Below is a small trained network, with its code and all its weights. Each question gives an input and a class and asks what happens when units are switched off, that is, made to give their printed mean instead of their output.

import numpy as np


def w(rows, s, z=0):
    codes = np.array(rows[::2]) - 128.0
    scale = np.full(codes.shape[1], s)
    scale[-1] = z or s
    return codes * scale


def norm(h):
    return h / np.sqrt((h * h).mean(-1, keepdims=True) + 1e-5)


def f(y):
    return y / 2 * (1 + np.tanh(0.7978845608 * (y + 0.044715 * y**3)))


def log_softmax(a):
    a = a - a.max(-1, keepdims=True)
    return a - np.log(np.exp(a).sum(-1, keepdims=True))


def net(x, mask):
    res = np.array(x, float).reshape(1, 4) / 4 @ E
    u = 0
    for l in range(4):
        y = f(norm(res) @ A[l][:, :-1].T + A[l][:, -1])
        res = res + np.where(mask[u : u + 4], y, B[l][:, -1]) @ B[l][:, :-1]
        u += 4
    return log_softmax(norm(res)[-1] @ U[:, :-1].T + U[:, -1])


A, B = {}, {}
E = w([
[161,207,116,200,209],'x0',
[134,127,132,130,127],'x1',
[101,76,72,198,84],'x2',
[104,139,253,197,49],'x3',
],0.014)
A[0] = w([
[144,127,192,21,137,1],'L0N0',
[130,43,77,174,81,4],'L0N1',
[127,64,194,63,33,22],'L0N2',
[110,47,71,7,102,134],'L0N3',
],0.021,0.0093)
B[0] = w([
[3,213,129,87,105,169],'L0N0',
[15,172,109,126,109,178],'L0N1',
[169,147,153,196,125,205],'L0N2',
[170,127,87,145,170,255],'L0N3',
],0.043,0.015)
A[1] = w([
[137,176,170,30,117,4],'L1N0',
[79,7,41,180,31,64],'L1N1',
[37,135,111,106,85,60],'L1N2',
[138,69,229,89,1,94],'L1N3',
],0.028,0.003)
B[1] = w([
[7,220,132,76,124,176],'L1N0',
[125,253,198,7,167,208],'L1N1',
[48,96,119,145,136,254],'L1N2',
[205,81,115,54,94,170],'L1N3',
],0.029,0.0095)
A[2] = w([
[3,95,87,148,106,64],'L2N0',
[95,100,221,122,18,123],'L2N1',
[73,20,127,55,55,2],'L2N2',
[100,130,187,45,85,123],'L2N3',
],0.03,0.0032)
B[2] = w([
[37,26,178,202,96,250],'L2N0',
[232,139,199,4,160,202],'L2N1',
[148,104,113,209,78,143],'L2N2',
[20,60,93,189,197,209],'L2N3',
],0.025,0.014)
A[3] = w([
[174,93,134,77,40,183],'L3N0',
[204,56,136,110,115,29],'L3N1',
[85,157,120,78,71,3],'L3N2',
[113,53,59,3,125,168],'L3N3',
],0.04,0.0048)
B[3] = w([
[113,65,126,135,242,222],'L3N0',
[95,88,114,157,106,246],'L3N1',
[80,163,160,85,198,202],'L3N2',
[141,39,253,131,96,254],'L3N3',
],0.035,0.007)
U = w([
[48,166,144,68,134,113],'0',
[135,116,129,162,150,252],'1',
[189,59,144,85,145,137],'2',
[185,186,110,173,154,112],'3',
[117,96,93,162,104,97],'4',
[142,121,56,53,3,23],'5',
],0.02,0.011)

Each question gives the input, the list of numbers given to net, and the class t.
The units are the neurons (one row each of A and B). Each row of codes is followed by its name. A weight is (code - 128) times the scale printed after its matrix; where a second scale follows, it is the last column's (A, B and U).
mask holds one flag per neuron, layer by layer. A switched-off neuron (its flag False) gives its mean, the last column of its row in B, instead of its output. The means were averaged over made-up inputs and are rounded, as every weight is.
A unit's drop is (log p(t) with every unit on - log p(t) with that unit switched off) / (log p(t) with every unit on - log p(t) with every unit switched off).
The circuit of an input: a set's keep is (log p(t) with only the set's units on - log p(t) with every unit switched off) / (log p(t) with every unit on - log p(t) with every unit switched off). Starting from the 12 units with the biggest drops (on a tie, the unit counted first), units are removed one at a time, each time the one whose removal leaves the highest keep (on an exact tie, the one counted first), for as long as the keep stays at least 0.8.
circuit, biggest first: the units of the circuit, biggest drop first
most important unit: the unit with the biggest drop
top k neurons: the k neurons with the biggest drops, biggest first
k most important neurons of layer l: the k neurons of layer l with the biggest drops, biggest first
input [5,-4,4,-7], class 2: 2 most important neurons of layer 0 => [L0N1, L0N0]
input [-4,-3,-5,6], class 2: circuit, biggest first => [L0N3, L0N1, L1N3]
input [3,-2,8,4], class 0: circuit, biggest first => [L1N1, L0N2]
input [-7,3,-4,0], class 3: top neuron => [L0N2]
input [5,-5,7,7], class 0: circuit, biggest first => [L0N2, L0N3]
input [0,-1,5,7], class 2: top 4 neurons => [L0N3, L2N1, L1N3, L0N0]
input [4,3,0,0], class 3: circuit, biggest first => [L1N2, L2N0, L3N3, L2N3]
input [-4,0,-3,3], class 3: top 3 neurons => [L0N2, L0N1, L2N0]
input [5,7,8,-3], class 0: 2 most important neurons of layer 0 => [L0N0, L0N2]
input [-8,-2,-7,5], class 3: circuit, biggest first => [L0N2, L2N0]
input [4,-1,5,6], class 2: top 2 neurons => [L0N3, L0N1]
input [5,1,3,6], class 2: circuit, biggest first => [L0N3, L0N1, L0N0, L2N1]
input [4,1,3,3], class 3: 3 most important neurons of layer 3 => [L3N3, L3N1, L3N0]
input [-1,-2,-5,6], class 2: 2 most important neurons of layer 1 => [L1N3, L1N1]
input [-1,7,8,7], class 0: circuit, biggest first => [L1N1]
input [8,1,2,4], class 3: 2 most important neurons of layer 2 => [L2N0, L2N3]
input [5,-3,2,-5], class 2: 3 most important neurons of layer 2 => [L2N0, L2N2, L2N3]
input [-3,1,-4,6], class 2: top 2 neurons => [L0N3, L0N2]
input [2,4,-3,5], class 2: top 4 neurons => [L0N0, L0N3, L0N1, L3N3]
input [-2,1,0,-6], class 2: most important unit => L0N2
input [8,-6,0,1], class 3: 3 most important neurons of layer 2 => [L2N0, L2N3, L2N1]
